[[119 125 123]
 [145 129 104]
 [138 125 144]
 [111 120 141]
 [121 122 123]
 [121 130 122]
 [117 137 101]
 [121 143 110]]
=>
[[121 143 110]
 [119 125 123]
 [145 129 104]
 [138 125 144]
 [111 120 141]
 [121 122 123]
 [121 130 122]
 [117 137 101]]

[[124 114 120 127 123 125 120 121 132 117 121 123 124 120]
 [152 140 131 122 123 127 143 136 123 142 116 131 123 116]]
=>
[[152 140 131 122 123 127 143 136 123 142 116 131 123 116]
 [124 114 120 127 123 125 120 121 132 117 121 123 124 120]]

[[129 129 131 130 129]
 [126 137 130 135 133]
 [128 147 138 141 137]
 [133 147 144 142 138]
 [128 128 130 152 142]
 [127 135 130 133 132]
 [129 127 131 150 142]
 [131 130 134 134 132]]
=>
[[131 130 134 134 132]
 [129 129 131 130 129]
 [126 137 130 135 133]
 [128 147 138 141 137]
 [133 147 144 142 138]
 [128 128 130 152 142]
 [127 135 130 133 132]
 [129 127 131 150 142]]

[[124 126 133 132 128 119 149]
 [121 116 122 127 116 122 125]
 [121 126 131 128 128 124 129]
 [145 151 134 128 148 144 128]
 [136 134 127 129 127 125 151]]
=>
[[136 134 127 129 127 125 151]
 [124 126 133 132 128 119 149]
 [121 116 122 127 116 122 125]
 [121 126 131 128 128 124 129]
 [145 151 134 128 148 144 128]]

[[144 133 151 134 129 148 148 138 131 131 140 119 113 142]
 [115 115 117 147 117 142 142 114 117 111 146 119 136 130]
 [119 125 108 112 147 137 145 119 140 120 120 138 119 117]
 [121 120 127 111 123 119 123 130 102 120 119 148 124 124]]
=>
[[121 120 127 111 123 119 123 130 102 120 119 148 124 124]
 [144 133 151 134 129 148 148 138 131 131 140 119 113 142]
 [115 115 117 147 117 142 142 114 117 111 146 119 136 130]
 [119 125 108 112 147 137 145 119 140 120 120 138 119 117]]

[[122 139 133 116 124 140]
 [155 101 136 145  99 150]
 [110 109 122 140 148 141]
 [145 105 132 147 106 129]
 [119 116 141 136 112 125]
 [142 115 105 123 148 148]
 [109 122 139 150 149 138]
 [109 118 135 147 143 127]
 [114 110 122 137 146 140]
 [101 122 152 148 117 101]
 [136 124 116 117 129 140]
 [150 114 107 143 149 112]]
=>
[[150 114 107 143 149 112]
 [122 139 133 116 124 140]
 [155 101 136 145  99 150]
 [110 109 122 140 148 141]
 [145 105 132 147 106 129]
 [119 116 141 136 112 125]
 [142 115 105 123 148 148]
 [109 122 139 150 149 138]
 [109 118 135 147 143 127]
 [114 110 122 137 146 140]
 [101 122 152 148 117 101]
 [136 124 116 117 129 140]]

[[115 109 113 113 125 156 136 144 124 133]
 [138 129 142 146 108 125 128 141 124 121]
 [131 126 136 126 151 148 143 113  98 130]]
=>
[[131 126 136 126 151 148 143 113  98 130]
 [115 109 113 113 125 156 136 144 124 133]
 [138 129 142 146 108 125 128 141 124 121]]

[[140 136 110 143 117 117 115 131]
 [127 141 131 113 115 116 135 152]
 [112 137 129 131 121 127 111 131]
 [105 127 131 129 134 139 122 124]
 [129 127 141 128 129 139 135 129]
 [133 137 148 138 141 116 119 129]
 [124 120 142 126 124 130 152 129]
 [137 114 126 124 130 107 119 112]
 [127 147 131 120 125 141 127 129]
 [137 126 108 134 134 128 107 116]
 [142 132 139 114 112 115 142 132]
 [139 110 129 149 136 143 139 145]]
=>
[[139 110 129 149 136 143 139 145]
 [140 136 110 143 117 117 115 131]
 [127 141 131 113 115 116 135 152]
 [112 137 129 131 121 127 111 131]
 [105 127 131 129 134 139 122 124]
 [129 127 141 128 129 139 135 129]
 [133 137 148 138 141 116 119 129]
 [124 120 142 126 124 130 152 129]
 [137 114 126 124 130 107 119 112]
 [127 147 131 120 125 141 127 129]
 [137 126 108 134 134 128 107 116]
 [142 132 139 114 112 115 142 132]]

[[149 138 123 110 103 105 115 129 143 152 152 144 130]
 [105 103 110 122 137 149 154 149 137 123 110 102 105]
 [135 121 108 103 106 117 132 145 153 151 141 128 113]
 [144 153 152 143 128 114 105 103 111 124 138 150 153]
 [128 142 152 154 145 132 117 106 102 108 122 136 148]
 [104 112 125 140 151 153 147 134 120 108 102 107 119]]
=>
[[104 112 125 140 151 153 147 134 120 108 102 107 119]
 [149 138 123 110 103 105 115 129 143 152 152 144 130]
 [105 103 110 122 137 149 154 149 137 123 110 102 105]
 [135 121 108 103 106 117 132 145 153 151 141 128 113]
 [144 153 152 143 128 114 105 103 111 124 138 150 153]
 [128 142 152 154 145 132 117 106 102 108 122 136 148]]
---
[[116 139 119 130 126 144 127 121 139 149 108 116 124]
 [153 120 120 141 137 124 131 154 140 129 148 122 110]
 [125 134 116 126 126 124 139 145 112 148 137 128 119]
 [128 130 107 126 142 131 149 116 129 121 126 127 155]
 [129 140 136 133 130 137 139 116 117 143 134 137 101]
 [134 144 132 142 123 122 147 135 137 119 128 131 132]]
=>
[[116 153 125 128 129 134]
 [139 120 134 130 140 144]
 [119 120 116 107 136 132]
 [130 141 126 126 133 142]
 [126 137 126 142 130 123]
 [144 124 124 131 137 122]
 [127 131 139 149 139 147]
 [121 154 145 116 116 135]
 [139 140 112 129 117 137]
 [149 129 148 121 143 119]
 [108 148 137 126 134 128]
 [116 122 128 127 137 131]
 [124 110 119 155 101 132]]

[[131 124 132 128 133 114 141]
 [125 126 104 137 136 141 144]]
=>
[[131 125]
 [124 126]
 [132 104]
 [128 137]
 [133 136]
 [114 141]
 [141 144]]

[[137 139 139 132 127]
 [135 129 124 131 140]
 [120 108 114 148 146]
 [132 131 129 116 141]
 [118 121 140 106 120]
 [120 123 100 140 127]
 [115 116 135 136 119]]
=>
[[137 135 120 132 118 120 115]
 [139 129 108 131 121 123 116]
 [139 124 114 129 140 100 135]
 [132 131 148 116 106 140 136]
 [127 140 146 141 120 127 119]]

[[137 137 121 131 126 130 123 141 115 121]
 [123 126 124 123 136 152 130 150 131 137]]
=>
[[137 123]
 [137 126]
 [121 124]
 [131 123]
 [126 136]
 [130 152]
 [123 130]
 [141 150]
 [115 131]
 [121 137]]

[[131 135]
 [147 106]
 [131 137]
 [131 137]]
=>
[[131 147 131 131]
 [135 106 137 137]]

[[142 118 106 126]
 [118 125 121 116]
 [121 116 125 143]
 [120 130 138 150]
 [145 133 134 148]
 [134 135 124 146]]
=>
[[142 118 121 120 145 134]
 [118 125 116 130 133 135]
 [106 121 125 138 134 124]
 [126 116 143 150 148 146]]

[[108 147 105 112 129 107 131 118 126 114 124 143 138 101 136 127]
 [136 110 134 142 121 139 133 144 138 135 127 110 124 138 132 125]
 [109 138 111 112 131 116 135 125 139 124 135 130 132 106 141 117]
 [108 145 106 112 129 109 131 118 129 116 126 141 137 102 137 125]]
=>
[[108 136 109 108]
 [147 110 138 145]
 [105 134 111 106]
 [112 142 112 112]
 [129 121 131 129]
 [107 139 116 109]
 [131 133 135 131]
 [118 144 125 118]
 [126 138 139 129]
 [114 135 124 116]
 [124 127 135 126]
 [143 110 130 141]
 [138 124 132 137]
 [101 138 106 102]
 [136 132 141 137]
 [127 125 117 125]]

[[138 121 126 125 120 118 125]
 [127 118 117 155 119 122 130]
 [125 138 132 125 121 120 127]
 [126 117 130 134 130 148 129]
 [129 117 140 132 133 122 129]
 [121 139 117 130 146 122 126]
 [122 134 140 128 126 120 156]
 [125 117 130 128 128 128 130]
 [132 128 113 128 142 123 128]
 [121 119 132 128 128 128 129]
 [129 137 144 132 134 120 127]
 [134 134 120 132 138 125 126]]
=>
[[138 127 125 126 129 121 122 125 132 121 129 134]
 [121 118 138 117 117 139 134 117 128 119 137 134]
 [126 117 132 130 140 117 140 130 113 132 144 120]
 [125 155 125 134 132 130 128 128 128 128 132 132]
 [120 119 121 130 133 146 126 128 142 128 134 138]
 [118 122 120 148 122 122 120 128 123 128 120 125]
 [125 130 127 129 129 126 156 130 128 129 127 126]]
---
[[119 123 123]
 [128 128 123]
 [120 152 145]
 [140 151 149]
 [123 135 131]]
=>
[[119 123]
 [128 128]]

[[138 142 143 128 117]
 [143 141 120 131 130]
 [140 152 146 147 133]]
=>
[[138 142]
 [143 141]]

[[101 132 112 154 152]
 [101 133 112 152 144]
 [100 133 112 128 114]
 [103 133 112 109 101]]
=>
[[101 132]
 [101 133]]

[[140 105 136 123 115]
 [125 101 115 134 153]]
=>
[[140 105]
 [125 101]]

[[127 113 136 125]
 [128 126 113 134]
 [121 122 108 103]]
=>
[[127 113]
 [128 126]]

[[119 143]
 [101 141]
 [114 156]]
=>
[[119 143]
 [101 141]]
